Below is a small trained network, with its code and all its weights. Each question gives an input and a target symbol and asks what happens when units are switched off, that is, made to give their printed mean instead of their output.

import numpy as np


def w(rows, s, z=0):
    codes = np.array(rows[::2]) - 128.0
    scale = np.full(codes.shape[1], s)
    scale[-1] = z or s
    return codes * scale


def f(y):
    return np.maximum(y, 0)


def softmax(a):
    e = np.exp(a - a.max(-1, keepdims=True))
    return e / e.sum(-1, keepdims=True)


def log_softmax(a):
    a = a - a.max(-1, keepdims=True)
    return a - np.log(np.exp(a).sum(-1, keepdims=True))


def net(x, mask):
    ids = ['γηθλπστω'.index(c) for c in x.split()]
    T = len(ids)
    res = E[ids] + P[:T]
    u = 0
    for l in range(2):
        r = res
        for j in range(2):
            rows = slice(2 * j, 2 * j + 2)
            q, k, v = (r @ M[l][rows].T for M in (Q, K, V))
            z = softmax(np.where(np.tri(T) > 0, q @ k.T / 2**0.5, -1e9)) @ v
            o = O[l][rows]
            res = res + np.where(mask[u + j], z, o[:, -1]) @ o[:, :-1]
        u += 2
        y = f(res @ A[l][:, :-1].T + A[l][:, -1])
        res = res + np.where(mask[u : u + 4], y, B[l][:, -1]) @ B[l][:, :-1]
        u += 4
    return log_softmax(res[-1] @ U[:, :-1].T + U[:, -1])


Q, K, V, O, A, B = {}, {}, {}, {}, {}, {}
E = w([
[102,142,85,56,201,146,131],'γ',
[106,214,104,161,137,134,88],'η',
[137,142,116,81,154,147,171],'θ',
[149,230,107,95,72,81,200],'λ',
[201,96,73,80,136,163,65],'π',
[225,112,147,164,96,122,170],'σ',
[128,126,102,157,252,95,121],'τ',
[185,60,100,62,89,56,159],'ω',
],0.021)
P = w([
[109,166,7,142,141,193,208],'0',
[64,174,234,53,185,189,137],'1',
[79,160,130,177,136,176,193],'2',
[121,167,193,106,134,126,71],'3',
[125,133,120,188,143,108,183],'4',
[145,151,168,170,112,74,37],'5',
[166,101,102,162,145,69,197],'6',
],0.012)
Q[0] = w([
[99,177,50,106,184,109,128],'0.h0',
[189,204,154,157,163,71,208],'0.h0',
[84,232,151,72,91,73,88],'0.h1',
[187,165,107,142,96,95,255],'0.h1',
],0.0089)
K[0] = w([
[128,167,118,118,172,68,138],'0.h0',
[111,99,182,126,70,2,132],'0.h0',
[34,250,97,136,125,125,143],'0.h1',
[152,117,144,109,92,87,229],'0.h1',
],0.011)
V[0] = w([
[58,57,63,128,67,107,57],'0.h0',
[199,98,146,153,109,3,151],'0.h0',
[144,85,129,138,127,186,182],'0.h1',
[181,202,114,139,159,186,154],'0.h1',
],0.0061)
O[0] = w([
[78,152,123,146,90,109,146,2],'0.h0',
[113,141,161,134,179,132,123,154],'0.h0',
[124,168,11,174,129,87,76,134],'0.h1',
[178,136,113,85,112,126,185,240],'0.h1',
],0.013,0.007)
A[0] = w([
[125,2,63,143,77,97,174,206],'0.n0',
[146,114,156,79,111,120,193,232],'0.n1',
[162,106,233,75,128,153,166,76],'0.n2',
[142,129,63,93,168,129,70,1],'0.n3',
],0.0074,0.0013)
B[0] = w([
[116,1,115,138,179,230,216,178],'0.n0',
[98,133,216,134,141,179,157,254],'0.n1',
[64,92,196,158,90,165,33,234],'0.n2',
[73,128,167,188,174,174,118,189],'0.n3',
],0.009,0.0067)
Q[1] = w([
[89,130,176,73,61,77,1],'1.h0',
[71,164,116,133,153,92,101],'1.h0',
[96,104,153,141,84,106,63],'1.h1',
[93,106,135,61,117,39,78],'1.h1',
],0.0088)
K[1] = w([
[104,239,152,111,102,246,176],'1.h0',
[128,146,80,123,105,170,92],'1.h0',
[108,135,110,59,123,255,108],'1.h1',
[155,251,93,94,111,194,144],'1.h1',
],0.008)
V[1] = w([
[89,210,113,148,248,136,111],'1.h0',
[171,143,19,62,37,189,1],'1.h0',
[27,140,121,49,166,172,149],'1.h1',
[67,24,126,17,187,92,145],'1.h1',
],0.0073)
O[1] = w([
[140,73,58,84,91,95,84,160],'1.h0',
[202,2,212,159,49,124,178,3],'1.h0',
[121,78,88,60,196,45,154,180],'1.h1',
[43,159,166,132,167,107,103,130],'1.h1',
],0.0091,0.0066)
A[1] = w([
[52,146,144,118,156,213,38,163],'1.n0',
[187,39,93,219,223,102,140,2],'1.n1',
[189,106,109,148,166,55,255,155],'1.n2',
[120,81,98,176,88,91,147,100],'1.n3',
],0.0066,0.0032)
B[1] = w([
[149,130,230,213,81,93,172,254],'1.n0',
[86,176,107,104,100,227,55,189],'1.n1',
[82,1,211,80,146,69,119,212],'1.n2',
[103,80,243,237,91,93,115,138],'1.n3',
],0.0079,0.0092)
U = w([
[41,110,104,77,104,140,73,37],'γ',
[114,77,103,173,113,70,135,180],'η',
[107,99,104,114,175,139,137,4],'θ',
[246,146,142,29,212,61,87,251],'λ',
[107,56,247,104,184,143,11,116],'π',
[139,177,76,150,121,229,181,143],'σ',
[143,197,50,33,144,130,26,189],'τ',
[3,113,99,252,124,108,178,144],'ω',
],0.0062,0.0038)

Each question gives the input, a string of symbols that net reads in full, and the target symbol t.
The units are the heads (2 rows each of Q, K, V and O) and the neurons (one row each of A and B). Each row of codes is followed by its name. A weight is (code - 128) times the scale printed after its matrix; where a second scale follows, it is the last column's (O, A, B and U).
mask holds one flag per unit, layer by layer, with each layer's heads first. A switched-off unit (its flag False) gives its mean, the last column of its rows in O or B, instead of its output. The means were averaged over made-up inputs and are rounded, as every weight is.
A unit's drop is (log p(t) with every unit on - log p(t) with that unit switched off) / (log p(t) with every unit on - log p(t) with every unit switched off).
The circuit of an input: a set's keep is (log p(t) with only the set's units on - log p(t) with every unit switched off) / (log p(t) with every unit on - log p(t) with every unit switched off). Starting from all 12 units, units are removed one at a time, each time the one whose removal leaves the highest keep (on an exact tie, the one counted first), for as long as the keep stays at least 0.8.
units of the circuit, in order: the units of the circuit, biggest drop first
top k neurons: the k neurons with the biggest drops, biggest first
top k neurons in layer l: the k neurons of layer l with the biggest drops, biggest first
which heads matter: for each layer, one digit per head in row order, 1 if its drop is at least 0.15 and else 0, layers parted by /
input τ λ τ λ λ τ π, target τ: which heads matter	00 / 10
input σ γ η τ λ, target τ: units of the circuit, in order	1.h0
input η η η, target η: units of the circuit, in order	1.h0, 0.h0, 0.n1
input σ η π τ θ ω η, target ω: which heads matter	10 / 01
input λ σ γ σ γ, target σ: units of the circuit, in order	1.h1, 1.n2
input σ π η π λ π η, target π: top 2 neurons in layer 0	0.n1, 0.n2
input π λ λ, target π: units of the circuit, in order	1.h0, 1.n2
input λ η π η λ ω σ, target ω: which heads matter	10 / 11
input ω σ θ, target ω: top 2 neurons	0.n0, 1.n0
input ω ω σ λ, target π: units of the circuit, in order	0.h1, 0.n2
input θ ω λ, target ω: units of the circuit, in order	1.h1, 1.h0
input λ σ η, target σ: which heads matter	01 / 01
input λ η γ, target λ: units of the circuit, in order	1.h1, 0.n2
input λ λ σ π λ σ θ, target σ: units of the circuit, in order	1.h1
input λ σ η π ω, target ω: units of the circuit, in order	0.n0, 1.h0, 1.h1
input τ γ λ λ ω λ γ, target ω: top 2 neurons in layer 0	0.n3, 0.n2
input θ λ λ π ω π τ, target ω: top 3 neurons	0.n3, 0.n2, 1.n0
input θ λ ω σ τ π σ, target τ: which heads matter	01 / 10
input ω η σ, target ω: units of the circuit, in order	0.n0, 1.h1, 1.h0
input θ σ λ ω σ ω λ, target ω: units of the circuit, in order	0.h0
input λ θ σ γ λ π π, target π: top 2 neurons	0.n1, 1.n2
input η γ η, target λ: which heads matter	01 / 01
input θ θ λ, target λ: top 2 neurons in layer 0	0.n3, 0.n0
input γ ω σ σ π, target σ: top 2 neurons in layer 0	0.n2, 0.n1
input λ π θ λ σ ω τ, target ω: which heads matter	11 / 11
input ω θ η λ θ ω π, target ω: which heads matter	00 / 11
input λ λ η σ θ, target σ: top neuron	1.n2
